Here is a tiny trained network, its code and every weight. The questions are about switching its units off for an input and a target symbol, where a switched-off unit gives its printed mean instead of its output.

import numpy as np


def w(rows, s, z=0):
    codes = np.array(rows[::2]) - 128.0
    scale = np.full(codes.shape[1], s)
    scale[-1] = z or s
    return codes * scale


def norm(h):
    return h / np.sqrt((h * h).mean(-1, keepdims=True) + 1e-5)


def f(y):
    return np.maximum(y, 0)


def softmax(a):
    e = np.exp(a - a.max(-1, keepdims=True))
    return e / e.sum(-1, keepdims=True)


def log_softmax(a):
    a = a - a.max(-1, keepdims=True)
    return a - np.log(np.exp(a).sum(-1, keepdims=True))


def net(x, mask):
    ids = ['βγεζθλπτω'.index(c) for c in x.split()]
    T = len(ids)
    res = E[ids] + P[:T]
    u = 0
    for l in range(2):
        r = norm(res)
        for j in range(2):
            rows = slice(2 * j, 2 * j + 2)
            q, k, v = (r @ M[l][rows].T for M in (Q, K, V))
            z = softmax(np.where(np.tri(T) > 0, q @ k.T / 2**0.5, -1e9)) @ v
            o = O[l][rows]
            res = res + np.where(mask[u + j], z, o[:, -1]) @ o[:, :-1]
        u += 2
        y = f(norm(res) @ A[l][:, :-1].T + A[l][:, -1])
        res = res + np.where(mask[u : u + 8], y, B[l][:, -1]) @ B[l][:, :-1]
        u += 8
    return log_softmax(norm(res)[-1] @ U[:, :-1].T + U[:, -1])


Q, K, V, O, A, B = {}, {}, {}, {}, {}, {}
E = w([
[168,147,209,152],'β',
[69,67,207,130],'γ',
[139,151,132,227],'ε',
[169,145,199,149],'ζ',
[140,141,137,246],'θ',
[16,120,124,111],'λ',
[114,251,111,132],'π',
[161,166,9,114],'τ',
[165,20,63,115],'ω',
],0.0014)
P = w([
[102,116,105,249],'0',
[107,120,123,212],'1',
[114,122,132,184],'2',
[119,125,139,164],'3',
[126,128,148,150],'4',
[131,129,152,132],'5',
[136,133,158,115],'6',
[141,134,163,93],'7',
[142,136,166,64],'8',
[142,140,168,59],'9',
],0.0014)
Q[0] = w([
[119,123,135,132],'L0H1',
[117,118,129,140],'L0H1',
[95,52,72,1],'L0H2',
[153,169,217,169],'L0H2',
],0.0098)
K[0] = w([
[130,131,123,131],'L0H1',
[121,136,117,136],'L0H1',
[100,113,110,247],'L0H2',
[118,116,152,55],'L0H2',
],0.013)
V[0] = w([
[151,138,168,176],'L0H1',
[115,24,187,108],'L0H1',
[132,59,195,139],'L0H2',
[131,251,176,123],'L0H2',
],0.0026)
O[0] = w([
[207,135,150,106,254],'L0H1',
[105,187,125,147,107],'L0H1',
[104,37,102,179,206],'L0H2',
[1,183,89,180,146],'L0H2',
],0.0025,0.0013)
A[0] = w([
[135,77,156,94,184],'L0N1',
[60,118,40,142,106],'L0N2',
[116,187,59,126,112],'L0N3',
[66,61,150,118,194],'L0N4',
[94,143,163,61,252],'L0N5',
[135,122,35,218,170],'L0N6',
[122,219,3,108,196],'L0N7',
[184,133,133,121,206],'L0N8',
],0.0015,0.00043)
B[0] = w([
[168,137,103,137,181],'L0N1',
[203,86,98,101,157],'L0N2',
[104,86,147,215,163],'L0N3',
[148,185,111,99,207],'L0N4',
[117,146,83,192,179],'L0N5',
[77,103,91,16,254],'L0N6',
[107,125,165,251,194],'L0N7',
[132,117,152,161,180],'L0N8',
],0.0017,0.00092)
Q[1] = w([
[38,93,159,83],'L1H1',
[62,112,202,115],'L1H1',
[210,172,221,252],'L1H2',
[68,140,2,86],'L1H2',
],0.0081)
K[1] = w([
[66,108,186,55],'L1H1',
[128,181,253,45],'L1H1',
[131,161,180,82],'L1H2',
[151,116,101,179],'L1H2',
],0.007)
V[1] = w([
[185,170,255,122],'L1H1',
[210,182,99,150],'L1H1',
[199,144,219,191],'L1H2',
[176,137,68,169],'L1H2',
],0.0025)
O[1] = w([
[118,103,84,252,130],'L1H1',
[78,141,154,151,123],'L1H1',
[99,121,124,36,254],'L1H2',
[148,180,118,81,153],'L1H2',
],0.0032,0.0018)
A[1] = w([
[42,145,60,148,5],'L1N1',
[114,104,171,121,164],'L1N2',
[34,127,166,158,72],'L1N3',
[130,76,45,166,156],'L1N4',
[105,40,71,80,116],'L1N5',
[104,101,150,130,155],'L1N6',
[111,2,137,157,22],'L1N7',
[134,225,50,130,61],'L1N8',
],0.0032,0.0012)
B[1] = w([
[106,100,152,36,153],'L1N1',
[139,130,65,103,203],'L1N2',
[179,155,82,68,210],'L1N3',
[165,147,122,40,182],'L1N4',
[166,146,194,245,191],'L1N5',
[130,146,93,126,192],'L1N6',
[36,124,181,95,251],'L1N7',
[82,4,90,194,173],'L1N8',
],0.0026,0.0019)
U = w([
[254,35,169,100,99],'β',
[16,191,74,193,134],'γ',
[39,17,200,135,147],'ε',
[150,214,186,85,150],'ζ',
[143,122,106,55,46],'θ',
[205,192,60,171,126],'λ',
[162,132,162,229,224],'π',
[134,40,27,152,215],'τ',
[106,134,95,88,5],'ω',
],0.011,0.0029)

Each question gives the input, a string of symbols that net reads in full, and the target symbol t.
The units are the heads (2 rows each of Q, K, V and O) and the neurons (one row each of A and B). Each row of codes is followed by its name. A weight is (code - 128) times the scale printed after its matrix; where a second scale follows, it is the last column's (O, A, B and U).
mask holds one flag per unit, layer by layer, with each layer's heads first. A switched-off unit (its flag False) gives its mean, the last column of its rows in O or B, instead of its output. The means were averaged over made-up inputs and are rounded, as every weight is.
A unit's drop is (log p(t) with every unit on - log p(t) with that unit switched off) / (log p(t) with every unit on - log p(t) with every unit switched off).
The circuit of an input: a set's keep is (log p(t) with only the set's units on - log p(t) with every unit switched off) / (log p(t) with every unit on - log p(t) with every unit switched off). Starting from the 12 units with the biggest drops (on a tie, the unit counted first), units are removed one at a time, each time the one whose removal leaves the highest keep (on an exact tie, the one counted first), for as long as the keep stays at least 0.8.
circuit, biggest first: the units of the circuit, biggest drop first
unit that matters most: the unit with the biggest drop
k most important neurons: the k neurons with the biggest drops, biggest first
drop of u: that unit's drop, to one decimal
input ε γ γ ε β τ β ε θ, target θ: most important neuron => (L1N1)
input τ θ θ, target ζ: circuit, biggest first => (L0H2 L1H2)
input θ ε β γ ω, target β: circuit, biggest first => (L1N5 L1N4)
input ζ θ θ π β, target λ: circuit, biggest first => (L0H2 L1N7 L1N3 L1H1)
input ω θ λ γ γ γ θ γ τ τ, target τ: 2 most important neurons => (L1N8 L1N7)
input θ θ ε, target τ: 2 most important neurons => (L0N6 L1N7)
input ζ λ γ θ θ, target ε: circuit, biggest first => (L0H2 L1N7 L0N6)
input θ ω γ π β τ ε τ λ ζ, target π: circuit, biggest first => (L1H1 L1H2 L0H2 L1N7)
input ζ ω γ β, target ε: circuit, biggest first => (L1H1 L1H2)
input θ γ τ β π ζ, target λ: circuit, biggest first => (L0H2 L1N3 L1N7 L1H1)
input π θ γ β, target ε: 2 most important neurons => (L1N5 L1N4)
input λ θ π ε β λ λ γ θ, target ε: circuit, biggest first => (L1N7 L0H2)
input β θ ω ω π π β β, target γ: circuit, biggest first => (L0H2 L1H1)
input γ θ θ τ θ ε, target ζ: circuit, biggest first => (L0H2)
input λ θ θ β γ ε λ π ζ, target λ: 3 most important neurons => (L1N7 L0N5 L1N3)
input ζ θ ζ ε θ γ τ ζ, target θ: 3 most important neurons => (L1N5 L1N2 L0N6)
input θ ε π γ θ π θ γ ω τ, target τ: 2 most important neurons => (L1N8 L1N7)
input β θ ω π γ ω γ ζ, target ε: 2 most important neurons => (L1N4 L0N4)
input θ θ θ, target λ: 2 most important neurons => (L1N7 L1N8)
input γ θ θ γ ζ, target ε: unit that matters most => L0H2
input γ θ θ τ γ θ θ ε, target ε: drop of L1N3 => 0.1
input π θ λ β π ε, target γ: drop of L1N7 => 0.1
input ε ε θ θ, target λ: drop of L1H1 => 0.4
input ε γ γ ε τ β π θ, target γ: drop of L0H2 => 0.7
